In the rows, zero is written as 128.
[100 141 157 122 107 153 142 203 127 123 175 165 136 123 131 120 172 137
 174 181 101 157 152 154 115 136 144 117 185 205 141 115 126 127 143 172
 133 130 128] => 0
[138 124 110  88 126  93 130 137 128 139 164 144 127 109 116 151 151 120
 146 146 137 128 136 124 125 122 135 141  96 113 134  91 136 164 120 148
  93 130 121] => 3
[111 179 185 128 153 143 120 202 105 142 126 136 136  92 113  87 142  92
 171 162  81 150 115 108 116 162  67  92 115 148 103 127  92 111 122 215
 109 145 128] => 0
[ 87 184 147 122 106 131  80 141 106 154 101 125 100 147 188 131 132 140
 233 131 125 139 111 136  92 147  99 122 130 134 130 178  95 161 119 123
 155 116 128] => 1
[135 181 124 164 126 144 155 133 101 112 141 184 175 110 121 206 160 129
 147  92 145  68  64 106  81 132 145  97 164 120 145  89 101 135 127 186
 131  89 140] => 8
[143 157 179 211 142 115 105 165 133 122  95 101 138 153 136 137  91 174
 122  78 131 137 167 155 104 199 164 103 101  62 118 166 122  60 154 118
 125 120 127] => 4
[126 130 108 102 130 102 133 120 126 117 137 143 128 127 128 122 129  98
 110 143 133 121 118 129 141 148 132 134 116 124 134 117 117 145 120 131
  87 120 127] => 0
[140 130 132  90 127 110 161 132  70 145 153 150 114  88  94 128 144 139
 212  88 128 141  95 117  78 121  97 130 158 155 167 122 138 139 137 135
  99 160 129] => 5
[ 99 158 111 166 162 166 132 107  89 143  72 164 122 127  80 146 113  97
  85  66 170  88 118 128 157 138  55 134 182  88 137 180 116 108 125 168
 127 154 134] => 6
[136 121 101 111 113  78 105 134 122 132 105 137 132 144 146 132 129 113
 121 138 142 123 115 121 131 126 137 129 109 105 127 113 128 159 136 113
 122 117 117] => 1
[143 132 114 214 133  95 140 121 131  93 178 111 186 184 104 150  83  25
  17 107 181 125 157 123 168 102 130  96  58 101 140 141  76  99 125 152
 144  99 136] => 6
[ 89 110 188 114 129 134 118 110 124 146 120 125  95 124 138  81 165 177
 153 146 131 145 138 145 108 104  40 142 151 232 138 171 132 157 133 132
 152 149 111] => 4
[127 119 128 101 119  88 116 146 113 139 144 152 124 135 101 145 131 108
 137 132 143 137 129 124 136 128 127 126 103 136 128 112 134 167 129 146
 110 116 122] => 6
[199 171 151 171 134  78 109 157  90  79  94 103 210 165 111 186 121  98
 136 114 137 120 123  56 145 163 104  86  94  56  88  86 112 103 138 232
 144 110 140] => 1
[135 120 109  86 123  88 126 135 126 136 159 144 130 111 115 139 145 120
 139 145 139 129 139 123 127 119 130 134  83 113 136  86 134 171 122 145
  90 129 118] => 3
[173 131 119 151 155 137  90 112 116 112 183 159 156 118 137 185 185 129
  55 201  94 112 147 125 178 161 140  96 116 195  94 103 127  81 175 140
 114  82 112] => 2
[113 119 187  98 157 113 118  59 108  88 189 130  88 149  79 164 118 155
 183  58 125 150 187 134  77 128 120 184 178  98 154 146 170 133 161 133
 140 110 114] => 6
[134 141  84 113 162 104 141  81 127 128 148 117 123 129 133 178 127 125
  91 157 171 147 157 131 135 160  78 150 157 150 164 145 145 129 121 123
 120 136 109] => 3
[132 155 134  78 130  74 136 199 109 134 112 130 130 109 101  82 115 122
 157 104 113 130  71 103 122 160  60 102 128 178 130  92 129 165 131 144
  84 167 141] => 8
[123 156 136 144 109 149 106 127  77 165 135 136 152  68 135 110 177 130
 181  98 155  92  96  99 128 162  61 105 133 151 121 189 106 156 123 127
 153 137 125] => 1
[157 124 146 113 129 111 145 140  41 162  54 125  95  85 119 121 142 166
 189  86 119 145  90 108 176 146  59 124 116 172 180 184 154 163 128  96
 146 170 103] => 1
[123 112 163 145 126 133  64  99 138 156 102 157 149 154 168 146 148 190
  89 118 159  98 159 154 100 199 142 142 217  12  82 142 118 109 165 112
 202  66 133] => 1
[134 210 123 188 140 105 128 157  77 121  69  57 124 156 138 157 129 114
  84  91 154 187 158 171 183 169 105  98 177  10 127 188 113  73 107 185
 174 103 137] => 0
[160 142 143 155 174 121 138 111  94 115 145  83 147  99  94 144 177 153
  79  98 153 114 152 104 135 197  18 104 126 230 152 195 115  92 163 155
 134 176 107] => 2
[ 84 138 195 194 101 181 130 180  99 125 153 131 135 125  71 138 172 141
 185  80 119 131 134 116  73 116 121 131 238 147 115 130 105  71 175 193
 146 148 140] => 7
[ 99 130 113 155 104 101 104 124 147 168  80  92 132 181 184 144  91 165
  59 132 192 139 126 155 132 210 146 128 210  61  92 132 110 142 131  67
 195  93 144] => 8
[134 127 121 122 107 110 129 133 129 128 141 148 135 125 108 137 148 135
 138 126 134 132 124 114 114 121 151 125 126 137 129 112 119 141 131 135
 102 113 127] => 7
[144 221 143 133 156 187 153  69 145 111 143 136 144 105 159 138 131 145
  72 163  85  97 199 154 180 204 100  91 128 148 153 140 134 138  93 101
 178  68 147] => 0
[144 166 146  84 121 164 163 103  98  86 108 112 172 153 137 119 151 158
 160  76 156 159 175 101  97  73  32  88 124 170 143 137 149 141 106 112
 159 182 161] => 1
[191 140 126  90 135  63 152 124  78 135 136 128  95 110  91 131 173 139
 159  82 124 201 109 103 143 148  48 117 149 193 129 147 159 142 120 150
  76 137 122] => 7
[149 115 119 168 108 116 111 185  60 155 140 203 123  81 154 138 137 144
 178 142 113 183 102 111 114 203 128  75 145 169 134 140 126 119 141  96
 131  90 125] => 1
[134 116 114  86 122  93 125 144 131 143 154 129 131 106 117 132 148 119
 142 144 137 134 142 130 126 120 135 138  94 118 125 100 139 159 126 139
  97 142 115] => 3
[140 151  69 159 126  63 114 107  90 109 150 119 143 149  86 156  91  59
 125 128 158  99  91  86 138  99 114 141 143  97 143  66 105 155 150 198
 107 139  99] => 5
[114 123 103 100 121  98 126 130 125 122 161 122 125 122 119 138 152 121
 130 154 152 124 116 118 128 122 142 139  95 159 136 129 127 157 139 130
 101 136 124] => 2
[118 112 152 216 117 201  89  37  97  91 146 146 121 167 145 158 118 173
 122 106 137 149 214 125  93 121 185 127 104 107 110 126 105  79 168  99
 117 106 133] => 4
[143 125  96  95 120  84 137 115 120 139 165 140 141 125 119 140 131 118
 137 134 142 125 109 125 110  99 142 135 117 123 139  92 124 150 134 122
  97 132 125] => 5
[124 132 121 106 128  97 121 134 125 138 151 146 131 127 101 137 132  98
 112 127 146 134 132 128 126 119 120 130  95 140 128 120 124 157 128 144
 105 121 126] => 6
[ 90  94 107 102 148 108 126 146 164 141 104  89 128  87 118  92 133 175
  72 121 131 115 131 170 113 132 180 160 185 101 127 148 166 128 157  70
 152 146  87] => 8
[135 145  87 142 143 104 141  95  89 134 138   8 111  73  96 144 183 148
 187  22 193 122  92 111  62 159  91 168 161 118  98 181 138 135 133 143
  92 165 124] => 3
[178 133 192 193 158 140 125  83  82 129  90 105 167 147 112 134 135 201
 120  98 188 128 156 114 100 219 121 138 100 131 145 172 136  88 192 150
  96 125 120] => 4
[136 134 103 115 111  86 114 135 121 134 127 147 135 134 138 138 138 108
 127 130 142 123 112 114 118 120 137 125 101 106 128 106 122 159 132 119
 109 116 129] => 1
[142 123  89  94 118  89 134 130 124 150 156 147 134 130 127 135 129 121
 134 147 141 123 117 136 118 118 152 123 125 122 140  89 130 150 132 108
  98 129 125] => 5
[128 129 102 101 115 103 127 120 120 122 168 128 119 123 125 144 148 120
 127 154 145 142 130 122 131 118 156 138 100 152 135 120 131 155 136 126
 110 128 129] => 2
[137 141 121 116 125 109 119 113 128 132 117 153 129 124 124 136 132 135
 129 144 150 124 127 120 110 117 134 128 105 125 129 100 150 147 126 135
  85 132 118] => 4
[179 149  87 139 114  88 129  61  57 105 144  86  98 122 121 152 149 127
 162 132 150 202 145 106 135 155 144 111 141 117 145 130 158 165 107 143
 138  35 118] => 7
[130 129 119 103 123  94 112 137 118 134 152 145 139 129 104 151 142 113
 129 124 149 121 122 122 120 124 128 124  89 153 122 109 126 161 136 138
  93 118 124] => 6
[124 124 129 102 125  94 114 138 122 142 146 153 126 138 110 150 133 112
 122 133 140 136 135 135 143 118 125 125 103 134 124 119 136 158 129 132
 114 114 120] => 6
[ 86 184 148 145 151 136 116 119  94 126 148  43 113 111  85 118 138 118
 195  81 166 149 132  83  16 209  50 122 112 176  99 153 104 133 141 160
  80 135 160] => 6
[108 173 132 161 148 137 108 184 131 110 197  49 179  95 111 106 175 162
 120 157 144 181 163 117 133 140 100 128 106 192  86 200 108  82 164 182
 135 169 134] => 2
[153 125 158 118 110 159 143 122  38 131 106 189 139  60 114 125 177 213
 169 152 125 203 130 103 102 125  92 111 102 233 155 121 141 133 144 157
 103 136 138] => 4
[137 148 110 118 113 106 127 125 122 134 135 134 119 127 105 130 139 118
 141 121 135 140 125 114 113 121 138 129 123 129 135 113 117 145 127 143
  94 124 125] => 7
[139 148  37 180 155  97  71 135 101 129 103  78 133 109 142 121 134 158
 101 131 166 153 125 122 123 167 134 146  89 106 125 199  72 109 154 146
 111 128 113] => 1
[177 167 199 147 124 139 149 155  61 131 125 168 159 110 107 150 144 152
 175 120 134 178 129 103  96 131  77 100 128 182 157 117 133  99 144 195
 123 154 136] => 4
[127  89 164 138 150  96 104 149 117 132 201 128 100 166 106 155 147 180
 132 141 122 180 190 114 112 142 155 125  93  86 148  98 101 123 161 140
 119 119 118] => 8
[140  99 174 113 126 116 138 158  98  94 199 171 210  93  98 184 165 129
 219 110 168 162 145  56  27 117 112 112 164 104 134 131 139  93 136 186
 151 168 112] => 1
[150 136 136 116 131  78 167  91  91 180 207 179 109  82 114 171 148  80
 165 145 137 162 113  97 124 167  62 126 140 162 170 160 107 159  95 163
 136 132 113] => 5
[117 133 111 101 119  90 124 138 126 120 143 123 123 127 123 120 143 105
 122 144 132 130 116 129 135 145 136 139 119 124 120 110 111 150 128 144
  84 120 131] => 0
[130 174 119  92 164 107 121  65 190  95 178  90 107 121 123 131 177 184
  77 105 112 126 239 183  96 202 123 152 166  73  95 127 174 140 130 139
 128  58 149] => 3
[204 158 106 133 174 141 186  76  53 132  97  80  77 106  72 170 121 113
 101  93 127 148 158  99  98 198  72 136 135 164 191  73 145 107 145 132
  83 163 144] => 3
[151  99 161 108 127 104 184 127 107 160 163 160 101 108 107 140 170 134
 153 115 121 133  93 114 114 152 114 147 143 217 172 129 122 178 136 142
 122 138 121] => 8
[125 127  48 181 177  96 116 143 127  84 143  88 159 122  98 129 148 132
  60 125 167  94  98 105 111 140 162 118  44  96 119 112  81 103 153 150
  19 109 119] => 0
[135 138  92  97 117  91 133 122 129 146 162 138 135 133 129 138 130 117
 143 144 144 127 124 133 121 111 150 123 128 101 125  91 139 159 121 115
 108 120 127] => 5
[118 199 169 181 152 150  75 134  72 125 106 120 118 101  89 165 122 192
 144 109 107 179 161 103 104 150 114 142 127  68 102 112 123  56 178 177
  85 154 136] => 4
[145 161 132 201 175 162 106 163 121 129 126 177 122 115 150 186 100 174
  90 150  67 134 125 150 207 131 169 121 137 131 120 157 134  60 163 108
 154 121  97] => 2
[126 114 114 100 126 102 139 130 133 113 157 144 134 126 125 129 149 105
 119 156 134 127 121 126 118 144 152 133 117 136 131 102 118 143 124 135
  84 110 130] => 0
[194 160 178 192 125 131 133  42  69 137  95 133 141 131 128 218 151 159
 130  83 150 140 128  66 156 120  67 114 123 146  92 107 149 143 129 162
 146 148  95] => 4
[129 183 157  85 128 161 130 110  89 149 158  70 116 102 120 103 174 100
 209 143 137 127  93  91  98 105  51 134 140 220 107 128 131 176 129 172
 140 165 139] => 2
[138 134  95 104 117  95 136 118 121 143 167 147 128 126 120 146 139 126
 137 134 133 127 117 134 111 105 149 139 132 128 138  90 120 147 140 125
  97 130 129] => 5
[113 103 153 168 137 205 173  91 139  91 106 147 198  94 150 125 121 113
 103 133 130  96 117 128  92 150 140 142 163 209 132 196  80  74 132 136
 169 150 122] => 0
[ 95 134 187 106 128 147 120 132 159 124 202 124 153 145 139 113 203 170
 108 140 128 155 201 171 181 135 107 143 179  91  80 189 125 106 121 154
 166 107 156] => 0
[120 133 113  97 129 107 131 127 125 118 154 137 130 119 124 118 147 113
 119 146 132 130 119 130 128 138 133 136 122 128 128 111 119 145 126 134
  85 116 133] => 0
[135 136 108  99 122  98 124 121 110 125 162 123 116 123 121 146 145 119
 122 147 140 147 126 123 129 111 149 136  97 145 143 115 131 147 142 125
 105 131 126] => 2
[124 146 111  97 129  99 121 130 132 125 155 134 126 125 129 128 150 110
 122 153 131 120 120 131 136 152 131 138 125 121 123 109 113 154 121 148
  89 109 131] => 0
